Questions about the table below.
1) Read off the entry just right of the smallest entry.
2) Read off the entry just right of 32.1.
3) Read off the entry just left of 37.8.
[[-36.9 -10.4  32.4  -8.8 -40.1 -27.0  72.7  29.6 -60.6 -39.1  44.0  30.7
   24.8]
 [ 16.9  -6.5 -25.4   6.7  36.7 -15.1  -5.2  37.4 -20.0 -23.9  41.7  -2.9
   -1.9]
 [ 26.8 -10.9 -12.5  12.4   8.5 -35.9  36.0 -70.9  74.3 -21.8   1.4 -72.9
    0.1]
 [-13.4  -9.9 -16.4  30.9 -13.5  13.1  -9.6 -21.6   4.1  24.5  17.4 -13.5
   17.3]
 [-45.3  -9.6  -5.1   7.0  28.2 -42.4  30.4 -40.8  42.2  20.5 -72.2  11.3
    7.5]
 [-20.0  -5.4  17.0 -29.7   5.4  32.1 -47.2   9.2  41.1 -30.7 -39.1  45.4
    8.6]
 [-11.5 -10.4 -28.9 -22.8  18.4  41.1   6.5 -28.0  -0.3  38.2   9.1   5.3
   24.5]
 [-28.8 -10.2 -23.2  41.5 -21.8  30.5 -19.2   3.4 -16.0 -36.7  72.0   4.2
   45.8]
 [-52.0  -7.6 -27.3  -8.3  37.8  18.4 -20.5   6.4  36.5 -16.4 -37.4   0.4
   17.3]
 [-10.1  -3.6 -25.2  11.2  35.3 -20.5   0.8  34.3 -27.2  -5.3  35.7 -23.2
  -68.9]]
1) 0.1
2) -47.2
3) -8.3

Read these off the table that follows.
1) Which number is the smallest entry?
2) Which number is the entry just left of -6.0?
3) Which number is the 2nd entry in reading order?
4) Which number is the entry just right of -0.8?
5) Which number is the entry just right of -4.7?
6) Which number is the entry just right of the smallest entry?
[[-25.8  29.2   7.0  16.7 -20.7  -8.3 -24.2  -6.6  18.3   5.1  31.7  -1.1
   -3.0 -24.7]
 [-46.8  17.2   7.9 -15.2 -15.3 -34.1  32.3  24.8   0.0  24.7   1.4 -23.7
    6.5 -11.8]
 [ -1.5 -37.6 -22.6  28.4 -34.8   0.3 -56.7 -36.8 -15.0  21.7  31.2   2.2
   -5.7 -29.1]
 [ 30.3 -11.2  24.5 -23.4   1.5  15.5 -80.7 -43.7  25.5 -24.1  20.4  14.7
  -17.3  -9.9]
 [ -3.9 -21.8 -23.7 -10.3  22.8 -11.5  16.8  19.2  -0.2   4.9 -10.7 -14.4
   -0.2   4.0]
 [-26.1 -13.6 -10.1  11.0 -30.5 -17.7 -21.1   5.0   2.0  29.7  -4.4 -32.4
   -4.9 -12.2]
 [  5.0  20.1 -27.6  49.3  11.1  17.6  25.0   4.8  -0.6 -46.0  15.6  37.3
  -17.4  18.8]
 [ 41.3 -14.5  -2.1  20.5  -0.9  32.9   9.1  -6.1 -38.1  26.2  -9.0   6.3
   -6.0  -7.3]
 [-37.3   6.9  -8.9  12.4 -22.8 -22.4 -19.7 -34.3 -30.6   0.5   4.7   1.9
   -7.2 -10.7]
 [  5.4  25.1   3.5  23.2  -2.0  14.3 -38.8   4.0  13.0   0.6   0.8   6.7
    5.3   6.6]
 [ -0.9  17.5  25.1 -37.8  19.8  -6.9 -70.5 -35.1 -32.6  10.4  18.5   4.4
   -4.7 -10.7]
 [ 28.0 -31.7   2.1  23.3 -37.6  23.0  23.9  46.5   0.7  24.5  -7.5 -25.9
   34.2  -3.9]
 [ -4.4   9.3  28.6 -45.4  12.0 -12.3   1.2  18.1  -8.0   8.2  -4.2   8.4
   14.6  12.3]
 [-17.8  19.4  -6.5  32.6 -21.0  -0.8   5.4  11.8  -0.1  21.9 -25.8 -19.3
   -1.6   4.0]
 [ 19.9  -4.4 -32.4  33.6  23.5  19.5  46.8  26.2  38.7 -16.8   4.2   9.9
   -0.7   7.9]]
1) -80.7
2) 6.3
3) 29.2
4) 5.4
5) -10.7
6) -43.7

Read these off the matrix that follows.
1) Which number is the first entry in reading order?
2) Which number is the entry directly below 5256?
3) Which number is the third smallest entry?
4) Which number is the bottom-right entry?
5) Which number is the 1st entry on the diagonal from the top-right corner?
6) Which number is the top entry of the column that holds the largest entry?
7) Which number is the smallest entry?
8) Which number is the largest entry in the first row?
[[5121 5177 5353 2626 5168 5068 5340 4077 5238]
 [5492 5144 5369 6861 5429 6804 5305 7883 5320]
 [5262 5243 5370 5131 5813 7010 5361 6003 5207]
 [5215 5342 5201 4314 5009 5813 5380 2318 5242]
 [5393 5441 5268 7696 5023 5402 5274 2799 5256]
 [5606 5324 5247 7617 4835 5933 5289 5725 5346]
 [5237 5193 5137 6364 5206 6632 5390 4999 5327]]
1) 5121
2) 5346
3) 2799
4) 5327
5) 5238
6) 4077
7) 2318
8) 5353
